Below is a small trained network, with its code and all its weights. Each question gives an input and a target symbol and asks what happens when units are switched off, that is, made to give their printed mean instead of their output.

import numpy as np


def w(rows, s, z=0):
    codes = np.array(rows[::2]) - 128.0
    scale = np.full(codes.shape[1], s)
    scale[-1] = z or s
    return codes * scale


def softmax(a):
    e = np.exp(a - a.max(-1, keepdims=True))
    return e / e.sum(-1, keepdims=True)


def log_softmax(a):
    a = a - a.max(-1, keepdims=True)
    return a - np.log(np.exp(a).sum(-1, keepdims=True))


def net(x, mask):
    ids = ['ΘΦγπσψω'.index(c) for c in x.split()]
    T = len(ids)
    res = E[ids] + P[:T]
    u = 0
    for l in range(3):
        r = res
        for j in range(2):
            rows = slice(3 * j, 3 * j + 3)
            q, k, v = (r @ M[l][rows].T for M in (Q, K, V))
            z = softmax(np.where(np.tri(T) > 0, q @ k.T / 3**0.5, -1e9)) @ v
            o = O[l][rows]
            res = res + np.where(mask[u + j], z, o[:, -1]) @ o[:, :-1]
        u += 2
    return log_softmax(res[-1] @ U[:, :-1].T + U[:, -1])


Q, K, V, O = {}, {}, {}, {}
E = w([
[123,93,211],'Θ',
[40,129,195],'Φ',
[125,171,79],'γ',
[131,184,103],'π',
[203,167,76],'σ',
[212,195,131],'ψ',
[66,188,247],'ω',
],0.014)
P = w([
[134,78,2],'0',
[78,132,115],'1',
[104,126,138],'2',
[119,121,154],'3',
[117,129,161],'4',
[109,136,160],'5',
[122,138,164],'6',
[116,146,165],'7',
[108,157,166],'8',
[115,161,172],'9',
[99,175,170],'10',
[83,194,176],'11',
[109,189,181],'12',
[108,177,156],'13',
],0.009)
Q[0] = w([
[161,103,117],'0.h1',
[5,86,9],'0.h1',
[160,143,182],'0.h1',
[212,86,178],'0.h2',
[74,125,58],'0.h2',
[165,201,1],'0.h2',
],0.0073)
K[0] = w([
[110,137,97],'0.h1',
[151,195,115],'0.h1',
[77,90,86],'0.h1',
[237,135,83],'0.h2',
[52,57,125],'0.h2',
[177,143,247],'0.h2',
],0.011)
V[0] = w([
[93,1,141],'0.h1',
[176,96,73],'0.h1',
[154,140,199],'0.h1',
[120,216,117],'0.h2',
[163,171,101],'0.h2',
[87,112,254],'0.h2',
],0.0098)
O[0] = w([
[37,159,48,12],'0.h1',
[107,23,114,42],'0.h1',
[153,172,98,162],'0.h1',
[141,253,206,253],'0.h2',
[187,162,144,192],'0.h2',
[182,178,51,102],'0.h2',
],0.0062,0.0036)
Q[1] = w([
[75,124,46],'1.h1',
[199,156,111],'1.h1',
[104,75,24],'1.h1',
[1,112,142],'1.h2',
[53,74,118],'1.h2',
[230,49,202],'1.h2',
],0.005)
K[1] = w([
[171,168,128],'1.h1',
[42,49,122],'1.h1',
[103,98,188],'1.h1',
[173,59,79],'1.h2',
[168,19,125],'1.h2',
[1,138,156],'1.h2',
],0.0094)
V[1] = w([
[164,185,153],'1.h1',
[89,21,1],'1.h1',
[128,85,53],'1.h1',
[152,120,163],'1.h2',
[62,141,176],'1.h2',
[12,137,208],'1.h2',
],0.0087)
O[1] = w([
[64,156,204,175],'1.h1',
[83,141,22,1],'1.h1',
[34,92,3,67],'1.h1',
[212,145,65,154],'1.h2',
[86,193,66,172],'1.h2',
[28,147,22,190],'1.h2',
],0.0047,0.0085)
Q[2] = w([
[118,175,90],'2.h1',
[149,88,58],'2.h1',
[187,146,201],'2.h1',
[69,137,120],'2.h2',
[9,159,178],'2.h2',
[47,67,216],'2.h2',
],0.011)
K[2] = w([
[126,215,103],'2.h1',
[52,143,73],'2.h1',
[119,143,149],'2.h1',
[97,79,176],'2.h2',
[136,65,149],'2.h2',
[124,8,69],'2.h2',
],0.013)
V[2] = w([
[35,141,159],'2.h1',
[84,104,225],'2.h1',
[154,130,76],'2.h1',
[145,121,5],'2.h2',
[23,166,140],'2.h2',
[125,27,43],'2.h2',
],0.011)
O[2] = w([
[180,75,26,154],'2.h1',
[82,103,25,237],'2.h1',
[131,181,178,60],'2.h1',
[95,223,123,56],'2.h2',
[3,47,147,130],'2.h2',
[111,176,29,5],'2.h2',
],0.0064,0.011)
U = w([
[155,203,66,4],'Θ',
[30,116,133,12],'Φ',
[126,115,63,178],'γ',
[119,120,103,204],'π',
[254,169,26,234],'σ',
[223,218,148,157],'ψ',
[72,32,154,113],'ω',
],0.0065,0.004)

Each question gives the input, a string of symbols that net reads in full, and the target symbol t.
The units are the heads (3 rows each of Q, K, V and O). Each row of codes is followed by its name. A weight is (code - 128) times the scale printed after its matrix; where a second scale follows, it is the last column's (O and U).
mask holds one flag per head, layer by layer. A switched-off head (its flag False) gives its mean, the last column of its rows in O, instead of its output. The means were averaged over made-up inputs and are rounded, as every weight is.
A unit's drop is (log p(t) with every unit on - log p(t) with that unit switched off) / (log p(t) with every unit on - log p(t) with every unit switched off).
The circuit of an input: a set's keep is (log p(t) with only the set's units on - log p(t) with every unit switched off) / (log p(t) with every unit on - log p(t) with every unit switched off). Starting from all 6 units, units are removed one at a time, each time the one whose removal leaves the highest keep (on an exact tie, the one counted first), for as long as the keep stays at least 0.8.
circuit, biggest first: the units of the circuit, biggest drop first
unit that matters most: the unit with the biggest drop
heads that matter: for each layer, one digit per head in row order, 1 if its drop is at least 0.15 and else 0, layers parted by /
drop when u is switched off: that unit's drop, to one decimal
input π ω Θ ψ ψ π γ ψ ω γ ψ, target ω: circuit, biggest first -> [2.h2 1.h2]
input σ ω σ ω σ, target ω: heads that matter -> 10 / 01 / 01
input γ Φ Φ γ ω ω ψ Θ, target γ: heads that matter -> 11 / 00 / 11
input γ γ π Φ ψ Φ ψ ω σ, target ω: circuit, biggest first -> [2.h2 0.h1 1.h2]
input Θ Θ σ Θ π ω, target Θ: circuit, biggest first -> [2.h2 1.h1 0.h2]
input Φ Φ Φ Θ ψ ω Φ, target Φ: heads that matter -> 10 / 11 / 01
input ψ ω σ Φ π ω Θ σ ψ σ Φ ω ω γ, target ω: circuit, biggest first -> [2.h2]
input σ π γ ω ψ γ γ ω Φ, target σ: circuit, biggest first -> [2.h2 2.h1 1.h1 1.h2]
input ψ ψ γ π Θ ω, target ψ: circuit, biggest first -> [0.h1 2.h2 1.h2]
input Θ ψ ψ γ, target ψ: circuit, biggest first -> [2.h1 2.h2]
input ψ γ ψ σ Φ σ π ψ Θ Φ, target ψ: circuit, biggest first -> [2.h2 0.h1 1.h2]
input ψ σ γ, target ψ: heads that matter -> 00 / 01 / 11
input ψ σ σ σ ω, target ψ: circuit, biggest first -> [1.h2 2.h2]
input γ ω σ Θ, target γ: heads that matter -> 11 / 10 / 11
input Φ γ σ Φ π σ Θ Θ Φ, target Φ: circuit, biggest first -> [2.h2 1.h1 0.h2 0.h1]
input Θ γ ψ γ σ π γ ψ γ ψ ω γ, target ω: circuit, biggest first -> [2.h2 0.h2]
input σ σ ψ Φ σ Θ Φ ω Φ π ψ ω, target σ: heads that matter -> 10 / 11 / 11
input ψ Θ Θ ψ γ ψ γ π ψ ψ Θ, target ψ: heads that matter -> 10 / 01 / 01
input ω Φ γ ω Θ ψ σ ω Θ ω σ π, target ω: heads that matter -> 10 / 00 / 01
input ω Φ ψ π Θ Θ σ Φ σ σ ω, target ω: heads that matter -> 00 / 10 / 01
input ω ω Θ Θ γ γ ψ, target ω: heads that matter -> 10 / 10 / 01
input γ Φ ψ ω, target γ: unit that matters most -> 2.h1
input σ σ Φ Θ Φ Φ Φ π Θ Θ ψ ψ ω, target σ: unit that matters most -> 2.h2
input Φ σ ω ψ γ ω ω, target Φ: drop when 1.h1 is switched off -> 0.3
input Φ γ Φ ω π π, target ω: drop when 1.h2 is switched off -> 0.2
